Here is a tiny trained network, its code and every weight. The questions are about switching its units off for an input and a class, where a switched-off unit gives its printed mean instead of its output.

import numpy as np


def w(rows, s, z=0):
    codes = np.array(rows[::2]) - 128.0
    scale = np.full(codes.shape[1], s)
    scale[-1] = z or s
    return codes * scale


def norm(h):
    return h / np.sqrt((h * h).mean(-1, keepdims=True) + 1e-5)


def f(y):
    return np.maximum(y, 0)


def log_softmax(a):
    a = a - a.max(-1, keepdims=True)
    return a - np.log(np.exp(a).sum(-1, keepdims=True))


def net(x, mask):
    res = np.array(x, float).reshape(1, 6) / 4 @ E
    u = 0
    for l in range(2):
        y = f(norm(res) @ A[l][:, :-1].T + A[l][:, -1])
        res = res + np.where(mask[u : u + 4], y, B[l][:, -1]) @ B[l][:, :-1]
        u += 4
    return log_softmax(norm(res)[-1] @ U[:, :-1].T + U[:, -1])


A, B = {}, {}
E = w([
[136,191,130,16,141,151,36,172,89,153,141,91],'x0',
[165,140,183,86,69,57,186,125,110,67,156,158],'x1',
[247,134,112,177,163,90,132,106,159,63,99,77],'x2',
[31,132,73,134,99,151,127,66,18,190,156,107],'x3',
[144,202,173,74,169,162,117,25,87,107,3,144],'x4',
[175,127,198,196,148,140,147,188,87,98,40,53],'x5',
],0.0061)
A[0] = w([
[72,142,157,117,106,111,168,20,83,135,116,223,34],'0.n0',
[150,171,168,73,162,130,69,255,104,117,103,102,102],'0.n1',
[133,224,169,83,177,210,25,143,34,185,94,16,3],'0.n2',
[106,45,54,205,103,93,129,231,136,161,248,52,83],'0.n3',
],0.0051,0.0017)
B[0] = w([
[126,110,57,121,105,135,56,133,123,200,171,62,191],'0.n0',
[118,62,175,137,78,160,150,78,131,241,7,188,192],'0.n1',
[83,73,29,195,20,83,207,35,96,180,164,172,214],'0.n2',
[102,93,24,138,128,101,141,2,153,214,82,185,254],'0.n3',
],0.0061,0.0067)
A[1] = w([
[121,50,136,147,110,110,155,245,157,171,198,150,2],'1.n0',
[148,179,148,89,128,127,127,81,35,113,79,101,138],'1.n1',
[117,125,8,216,253,197,89,77,162,144,118,91,124],'1.n2',
[83,131,85,130,146,145,124,183,122,75,119,118,73],'1.n3',
],0.0067,0.0028)
B[1] = w([
[92,88,80,163,115,151,131,79,167,165,104,148,163],'1.n0',
[82,111,103,194,160,202,147,82,186,126,60,196,179],'1.n1',
[120,81,1,185,60,99,117,125,181,235,87,116,255],'1.n2',
[155,60,114,186,144,175,61,174,77,152,108,95,128],'1.n3',
],0.0078,0.0075)
U = w([
[90,91,42,156,75,118,144,26,149,192,106,164,207],'0',
[204,123,117,138,163,83,90,224,157,99,133,66,96],'1',
[160,155,255,106,175,172,138,121,123,72,56,149,99],'2',
[59,178,145,16,123,169,58,188,74,140,215,136,26],'3',
[68,189,152,132,110,137,132,177,25,84,133,52,1],'4',
[142,120,169,151,128,70,202,121,126,22,225,138,69],'5',
],0.01,0.0039)

Each question gives the input, the list of numbers given to net, and the class t.
The units are the neurons (one row each of A and B). Each row of codes is followed by its name. A weight is (code - 128) times the scale printed after its matrix; where a second scale follows, it is the last column's (A, B and U).
mask holds one flag per neuron, layer by layer. A switched-off neuron (its flag False) gives its mean, the last column of its row in B, instead of its output. The means were averaged over made-up inputs and are rounded, as every weight is.
A unit's drop is (log p(t) with every unit on - log p(t) with that unit switched off) / (log p(t) with every unit on - log p(t) with every unit switched off).
The circuit of an input: a set's keep is (log p(t) with only the set's units on - log p(t) with every unit switched off) / (log p(t) with every unit on - log p(t) with every unit switched off). Starting from all 8 units, units are removed one at a time, each time the one whose removal leaves the highest keep (on an exact tie, the one counted first), for as long as the keep stays at least 0.8.
circuit, biggest first: the units of the circuit, biggest drop first
top k neurons: the k neurons with the biggest drops, biggest first
drop of u: that unit's drop, to one decimal
input [-3,1,-1,-8,0,-1], class 2: circuit, biggest first	1.n2, 0.n2, 0.n3
input [5,0,-1,-1,0,-8], class 3: circuit, biggest first	0.n3, 1.n2, 0.n2
input [0,3,8,-6,-2,-6], class 5: circuit, biggest first	1.n2, 0.n3
input [-7,2,2,-2,6,2], class 2: circuit, biggest first	0.n3, 1.n2
input [5,2,-7,1,-5,-8], class 3: circuit, biggest first	1.n2, 0.n2
input [-3,-1,7,-3,8,8], class 2: top neuron	0.n3
input [0,-5,-5,-8,6,5], class 2: top 3 neurons	0.n3, 1.n2, 0.n0
input [1,3,2,-4,6,4], class 2: top 2 neurons	1.n2, 0.n3
input [6,4,-1,-8,1,2], class 2: top 2 neurons	1.n2, 0.n3
input [-7,7,6,1,0,2], class 5: drop of 1.n2	0.2
input [3,2,-7,-2,0,-8], class 3: drop of 1.n3	0.0
input [-2,8,0,-1,-1,3], class 5: drop of 1.n2	0.2
input [-7,4,2,-7,7,6], class 2: drop of 1.n2	0.1
